Below is a small trained network, with its code and all its weights. Each question gives an input and a class and asks what happens when units are switched off, that is, made to give their printed mean instead of their output.

import numpy as np


def w(rows, s, z=0):
    codes = np.array(rows[::2]) - 128.0
    scale = np.full(codes.shape[1], s)
    scale[-1] = z or s
    return codes * scale


def norm(h):
    return h / np.sqrt((h * h).mean(-1, keepdims=True) + 1e-5)


def f(y):
    return y / 2 * (1 + np.tanh(0.7978845608 * (y + 0.044715 * y**3)))


def log_softmax(a):
    a = a - a.max(-1, keepdims=True)
    return a - np.log(np.exp(a).sum(-1, keepdims=True))


def net(x, mask):
    res = np.array(x, float).reshape(1, 5) / 4 @ E
    u = 0
    for l in range(4):
        y = f(norm(res) @ A[l][:, :-1].T + A[l][:, -1])
        res = res + np.where(mask[u : u + 6], y, B[l][:, -1]) @ B[l][:, :-1]
        u += 6
    return log_softmax(norm(res)[-1] @ U[:, :-1].T + U[:, -1])


A, B = {}, {}
E = w([
[113,133,130,128,111,111,90,3,130],'x0',
[130,248,139,120,117,112,123,131,141],'x1',
[127,128,129,129,127,129,126,128,128],'x2',
[126,128,129,129,127,129,129,128,128],'x3',
[102,128,125,58,128,145,91,142,249],'x4',
],0.0062)
A[0] = w([
[134,123,130,129,139,110,120,150,153,98],'0.n0',
[122,131,137,118,136,118,130,107,170,49],'0.n1',
[122,247,133,128,119,131,119,143,119,255],'0.n2',
[101,122,138,121,125,125,139,213,151,96],'0.n3',
[106,142,142,142,128,112,144,92,53,114],'0.n4',
[137,137,128,147,128,126,151,205,64,184],'0.n5',
],0.015,0.0024)
B[0] = w([
[122,109,72,97,120,175,190,156,148,141],'0.n0',
[62,135,123,90,101,109,130,147,133,156],'0.n1',
[144,211,144,129,145,74,216,108,178,255],'0.n2',
[200,152,95,140,105,189,150,166,71,213],'0.n3',
[193,137,99,171,120,153,123,125,79,212],'0.n4',
[2,111,169,67,117,82,86,95,200,242],'0.n5',
],0.0087,0.0097)
A[1] = w([
[24,55,205,165,158,58,199,199,99,48],'1.n0',
[143,78,143,168,160,221,134,202,170,10],'1.n1',
[94,91,180,108,136,101,2,160,147,63],'1.n2',
[145,13,130,201,128,171,20,150,79,26],'1.n3',
[24,101,163,56,140,92,72,44,250,81],'1.n4',
[42,16,103,66,36,206,31,158,53,199],'1.n5',
],0.0084,0.0011)
B[1] = w([
[125,133,133,130,158,110,125,73,192,162],'1.n0',
[148,131,112,118,153,17,72,140,135,146],'1.n1',
[165,136,124,178,137,174,152,129,123,165],'1.n2',
[77,143,143,26,89,150,135,132,138,182],'1.n3',
[74,127,162,151,143,87,151,117,152,248],'1.n4',
[165,78,152,244,162,189,117,109,122,236],'1.n5',
],0.011,0.012)
A[2] = w([
[134,59,113,122,130,172,118,180,113,78],'2.n0',
[209,38,101,103,229,90,72,164,90,90],'2.n1',
[207,31,93,144,116,221,31,186,63,2],'2.n2',
[190,205,121,79,114,136,217,155,138,70],'2.n3',
[175,60,90,102,88,157,13,161,157,12],'2.n4',
[78,63,83,1,40,210,100,92,5,44],'2.n5',
],0.0085,0.00089)
B[2] = w([
[154,184,128,162,134,78,141,99,141,169],'2.n0',
[79,214,107,184,104,105,205,188,97,174],'2.n1',
[70,124,51,97,9,37,174,172,85,250],'2.n2',
[117,41,126,119,146,181,62,126,95,254],'2.n3',
[146,167,74,192,136,62,143,155,102,178],'2.n4',
[143,62,185,2,16,161,110,58,101,241],'2.n5',
],0.0095,0.0056)
A[3] = w([
[130,49,156,186,202,134,53,106,136,73],'3.n0',
[94,136,146,72,149,59,58,146,151,47],'3.n1',
[204,149,129,73,176,193,113,204,155,2],'3.n2',
[162,147,81,160,126,163,140,159,97,76],'3.n3',
[173,188,112,149,123,107,171,167,110,71],'3.n4',
[247,145,112,180,176,130,113,91,66,17],'3.n5',
],0.015,0.00056)
B[3] = w([
[146,77,156,193,124,222,145,143,132,248],'3.n0',
[113,151,122,77,143,68,153,123,134,151],'3.n1',
[128,154,51,72,193,248,78,125,135,167],'3.n2',
[125,204,124,129,150,90,197,143,155,160],'3.n3',
[121,54,96,123,120,165,58,172,91,192],'3.n4',
[240,145,182,143,160,62,58,115,119,164],'3.n5',
],0.014,0.011)
U = w([
[98,50,191,227,143,228,151,105,160,251],'0',
[54,190,173,77,163,45,173,91,195,195],'1',
[115,126,35,177,74,92,155,230,71,65],'2',
[135,160,53,53,195,254,92,158,136,73],'3',
[136,72,147,39,3,152,123,67,58,35],'4',
[255,154,172,141,163,74,50,105,86,72],'5',
],0.0096,0.0015)

Each question gives the input, the list of numbers given to net, and the class t.
The units are the neurons (one row each of A and B). Each row of codes is followed by its name. A weight is (code - 128) times the scale printed after its matrix; where a second scale follows, it is the last column's (A, B and U).
mask holds one flag per neuron, layer by layer. A switched-off neuron (its flag False) gives its mean, the last column of its row in B, instead of its output. The means were averaged over made-up inputs and are rounded, as every weight is.
A unit's drop is (log p(t) with every unit on - log p(t) with that unit switched off) / (log p(t) with every unit on - log p(t) with every unit switched off).
The circuit of an input: a set's keep is (log p(t) with only the set's units on - log p(t) with every unit switched off) / (log p(t) with every unit on - log p(t) with every unit switched off). Starting from the 12 units with the biggest drops (on a tie, the unit counted first), units are removed one at a time, each time the one whose removal leaves the highest keep (on an exact tie, the one counted first), for as long as the keep stays at least 0.8.
units of the circuit, in order: the units of the circuit, biggest drop first
most important unit: the unit with the biggest drop
top k neurons: the k neurons with the biggest drops, biggest first
k most important neurons of layer l: the k neurons of layer l with the biggest drops, biggest first
drop when u is switched off: that unit's drop, to one decimal
input [0,1,7,3,-4], class 1: units of the circuit, in order : (0.n5 1.n5)
input [1,8,-7,6,-4], class 5: most important unit : 0.n4
input [3,0,-2,-6,-6], class 4: top 2 neurons : (0.n2 0.n4)
input [-1,1,-2,-5,7], class 3: top 2 neurons : (0.n5 1.n5)
input [5,1,6,3,0], class 5: top 3 neurons : (0.n5 1.n3 3.n5)
input [-1,-5,0,-5,7], class 2: top 2 neurons : (0.n2 0.n5)
input [-3,1,8,-1,-7], class 1: top 2 neurons : (0.n5 1.n5)
input [-7,0,-7,-8,1], class 2: top 2 neurons : (0.n3 0.n2)
input [4,-8,0,-2,0], class 4: 2 most important neurons of layer 1 : (1.n3 1.n4)
input [2,-2,-6,8,-7], class 4: top 2 neurons : (0.n4 0.n2)
input [5,-7,8,8,0], class 4: top 3 neurons : (0.n5 0.n2 1.n3)
input [1,-5,3,1,-8], class 4: top 2 neurons : (0.n4 0.n2)
input [0,-3,1,1,4], class 2: top 3 neurons : (0.n5 0.n2 2.n2)
input [2,-3,-6,8,-7], class 4: top 3 neurons : (0.n4 0.n2 1.n3)
input [-6,1,5,3,3], class 3: most important unit : 0.n3
input [-1,1,3,-5,5], class 3: drop when 0.n5 is switched off : 0.7
input [-6,7,-2,-7,-8], class 1: drop when 0.n5 is switched off : 1.1
input [-6,0,3,4,7], class 2: drop when 1.n4 is switched off : 0.1
input [0,-3,-4,7,8], class 2: top 2 neurons : (0.n5 0.n2)
input [0,3,-3,-8,6], class 3: most important unit : 0.n5
